Rows, each with its class
|  .38 | -.06 | -.01 |  .06 | -.06 | -.06 | -.03 |  .66 | -.05 |  .21 | -.03 |  .08 | -.19 | -.09 | -.02 |  .05 | -.04 | -.03 | -.02 |  .04 |  .03 |  .17 |  .09 |  .00 | -.10 | -.14 | -.03 | -.29 | -.08 |  .00 |  .04 |  .02 |  .01 | -.01 | -.06 | -.21 |  .04 | -.13 |  .41 | -.02 |  .10 | -.15 |  .07 |  .09 | -.05 | -.02 |  .03 |  .08 | -.09 | -.12 | -.05 | -.02 | -.02 | -.17 |  .16 | -.22 |  q185
|  .14 | -.17 |  .32 | -.12 | -.04 |  .09 | -.11 | -.60 | -.03 | -.04 |  .26 |  .32 |  .03 |  .12 | -.09 | -.17 |  .09 | -.12 |  .08 | -.32 |  .30 |  .24 | -.02 |  .07 |  .01 | -.07 |  .08 |  .06 |  .09 |  .06 | -.03 |  .06 |  .04 |  .11 |  .09 |  .00 | -.09 |  .01 |  .30 | -.06 | -.02 |  .02 |  .21 |  .00 |  .33 |  .08 |  .25 | -.08 | -.13 | -.01 |  .03 |  .10 | -.09 |  .01 | -.20 |  .09 |  q185
| -.29 |  .18 |  .08 | -.17 | -.01 |  .05 |  .09 | -.35 |  .08 |  .11 | -.18 |  .08 |  .08 |  .13 |  .12 | -.06 |  .03 |  .00 | -.15 | -.06 | -.04 |  .13 |  .00 | -.18 |  .01 | -.14 | -.10 |  .28 | -.47 | -.06 | -.14 |  .00 |  .05 |  .12 |  .11 | -.19 |  .20 | -.25 | -.41 | -.04 |  .05 |  .02 | -.27 | -.08 | -.52 | -.30 |  .06 |  .01 |  .04 |  .08 |  .07 |  .02 | -.02 |  .07 |  .00 | -.07 |  q96
| -.08 |  .20 |  .18 | -.06 | -.03 |  .13 |  .03 | -.49 | -.03 |  .21 | -.40 |  .11 |  .06 |  .11 |  .15 | -.09 | -.05 | -.03 | -.17 |  .08 |  .07 | -.10 |  .09 | -.10 |  .05 | -.01 |  .06 |  .14 | -.34 | -.07 | -.10 | -.09 |  .04 |  .07 |  .03 | -.30 |  .16 |  .04 | -.24 | -.05 |  .03 |  .08 | -.39 | -.19 | -.56 | -.26 |  .10 |  .06 |  .06 |  .05 | -.05 | -.09 | -.03 | -.03 |  .12 | -.30 |  q96
|  .06 |  .15 |  .18 |  .11 | -.01 | -.03 | -.01 |  .47 | -.02 |  .13 | -.40 |  .11 | -.10 | -.07 |  .30 | -.04 | -.01 | -.14 |  .01 |  .09 | -.03 |  .18 |  .03 | -.15 |  .07 | -.05 |  .16 |  .01 | -.22 | -.06 | -.01 |  .04 | -.02 |  .09 |  .04 | -.41 | -.04 | -.06 |  .19 | -.03 |  .06 | -.22 | -.23 | -.05 | -.37 | -.11 |  .16 |  .09 | -.08 | -.08 | -.21 |  .00 |  .09 | -.08 |  .14 | -.31 |  q96
| -.06 |  .08 | -.03 |  .05 |  .06 |  .13 |  .03 |  .04 | -.05 |  .15 | -.20 |  .05 |  .10 |  .11 |  .12 | -.03 |  .12 | -.08 | -.07 |  .07 |  .11 |  .01 |  .01 | -.25 |  .08 | -.03 | -.14 |  .05 | -.13 | -.03 | -.12 |  .01 |  .03 |  .03 |  .08 | -.21 |  .07 |  .05 | -.07 |  .13 |  .09 | -.13 | -.14 |  .12 | -.87 | -.35 |  .05 | -.01 | -.05 |  .06 |  .11 | -.05 |  .08 | -.01 |  .16 | -.16 |  q96
|  .14 | -.01 |  .34 |  .00 | -.01 |  .02 | -.02 |  .17 | -.04 |  .05 |  .28 |  .49 | -.04 |  .07 | -.07 | -.02 |  .05 | -.08 | -.14 | -.11 |  .21 |  .15 |  .08 | -.05 | -.01 | -.09 | -.28 | -.01 | -.37 | -.07 |  .05 |  .00 |  .06 |  .11 |  .08 | -.07 |  .04 | -.01 |  .45 |  .22 |  .01 |  .16 | -.35 |  .16 | -.64 | -.08 |  .17 | -.15 | -.11 | -.02 |  .01 |  .13 |  .04 | -.07 |  .03 | -.65 |  q185
|  .24 |  .06 | -.08 |  .11 |  .02 |  .17 |  .13 |  .45 |  .15 |  .15 | -.30 |  .00 |  .06 | -.07 |  .04 | -.06 |  .00 | -.19 |  .16 |  .14 | -.11 |  .21 |  .09 | -.08 |  .11 | -.69 |  .00 | -.01 | -.11 | -.03 |  .01 | -.03 | -.03 |  .08 |  .01 | -.25 | -.07 | -.11 |  .09 |  .04 |  .20 | -.27 |  .01 | -.11 | -.38 | -.20 |  .02 |  .01 | -.13 |  .11 |  .03 | -.07 |  .06 | -.16 |  .12 | -.25 |  q96
| -.16 |  .16 | -.07 | -.02 |  .05 |  .04 |  .01 | -.19 | -.03 | -.04 | -.17 | -.14 |  .01 |  .13 |  .18 |  .01 |  .12 |  .03 | -.17 |  .00 |  .00 | -.42 |  .03 | -.16 | -.04 | -.10 | -.19 |  .19 | -.04 | -.14 | -.04 |  .06 |  .00 |  .13 |  .02 | -.10 |  .06 |  .15 | -.44 |  .03 |  .04 |  .28 | -.25 | -.04 | -.58 | -.27 | -.15 | -.04 |  .44 |  .12 |  .08 | -.06 |  .01 |  .01 |  .14 |  .00 |  Q901
| -.11 | -.03 | -.10 |  .05 | -.02 |  .23 |  .02 |  .54 |  .09 |  .21 | -.51 | -.02 | -.07 | -.09 |  .11 | -.12 |  .11 | -.02 | -.01 |  .18 | -.08 |  .20 |  .03 | -.23 |  .01 | -.05 |  .09 |  .06 | -.06 | -.09 | -.06 | -.10 |  .05 |  .03 |  .00 | -.35 | -.07 | -.35 | -.02 | -.11 |  .09 | -.35 | -.11 | -.15 | -.36 | -.26 |  .02 |  .09 |  .02 |  .04 | -.02 | -.15 |  .05 | -.11 |  .17 | -.34 |  q96
|  .05 | -.16 | -.15 |  .02 | -.09 |  .16 |  .11 | -.09 |  .12 |  .31 | -.30 | -.49 | -.03 | -.07 |  .03 | -.20 |  .02 |  .10 |  .26 |  .10 | -.10 |  .13 | -.04 |  .09 |  .14 | -.11 | -.03 | -.19 |  .36 | -.01 | -.14 |  .08 |  .00 | -.02 | -.04 | -.11 |  .16 | -.15 | -.44 | -.16 |  .11 | -.41 |  .52 |  .05 |  .48 | -.13 | -.05 |  .11 | -.02 |  .15 |  .10 | -.08 | -.01 | -.04 |  .20 |  .23 |  Q901
|  .29 | -.10 |  .24 | -.13 |  .06 |  .11 |  .00 | -.04 | -.04 |  .09 |  .22 |  .14 | -.06 | -.06 | -.10 | -.05 |  .06 | -.12 |  .12 | -.07 |  .11 |  .34 |  .00 |  .08 |  .10 | -.20 |  .05 | -.16 |  .09 |  .11 |  .19 |  .09 |  .06 |  .09 |  .12 | -.15 | -.13 | -.02 |  .46 | -.03 |  .01 | -.07 |  .37 |  .20 |  .30 |  .18 |  .11 | -.12 | -.40 | -.14 | -.10 |  .03 | -.10 | -.21 | -.09 |  .02 |  q185
|  .00 |  .32 | -.03 |  .18 |  .12 |  .10 | -.04 |  .57 | -.08 |  .11 | -.73 | -.06 |  .03 | -.11 |  .13 |  .01 |  .08 | -.01 | -.19 |  .34 | -.22 | -.20 |  .00 | -.05 |  .07 | -.01 |  .34 |  .31 |  .08 | -.06 |  .04 | -.01 | -.11 |  .34 | -.09 | -.64 | -.24 | -.03 |  .01 | -.06 |  .04 | -.06 | -.23 | -.05 | -.08 |  .06 |  .00 |  .31 |  .01 | -.04 | -.24 | -.16 |  .20 |  .03 | -.08 | -.28 |  Q901
| -.16 | -.14 |  .28 | -.01 |  .06 |  .05 |  .05 | -.30 | -.03 | -.13 |  .23 |  .32 | -.04 | -.02 | -.08 | -.28 |  .04 | -.09 |  .02 | -.24 |  .04 |  .19 | -.04 |  .02 | -.07 | -.08 | -.05 |  .28 | -.41 |  .02 | -.06 |  .01 |  .10 |  .00 |  .07 |  .10 |  .02 | -.13 |  .09 | -.09 | -.02 |  .21 | -.08 | -.03 | -.27 |  .02 |  .34 | -.21 | -.03 | -.07 |  .08 |  .17 | -.02 |  .05 | -.12 | -.16 |  q185
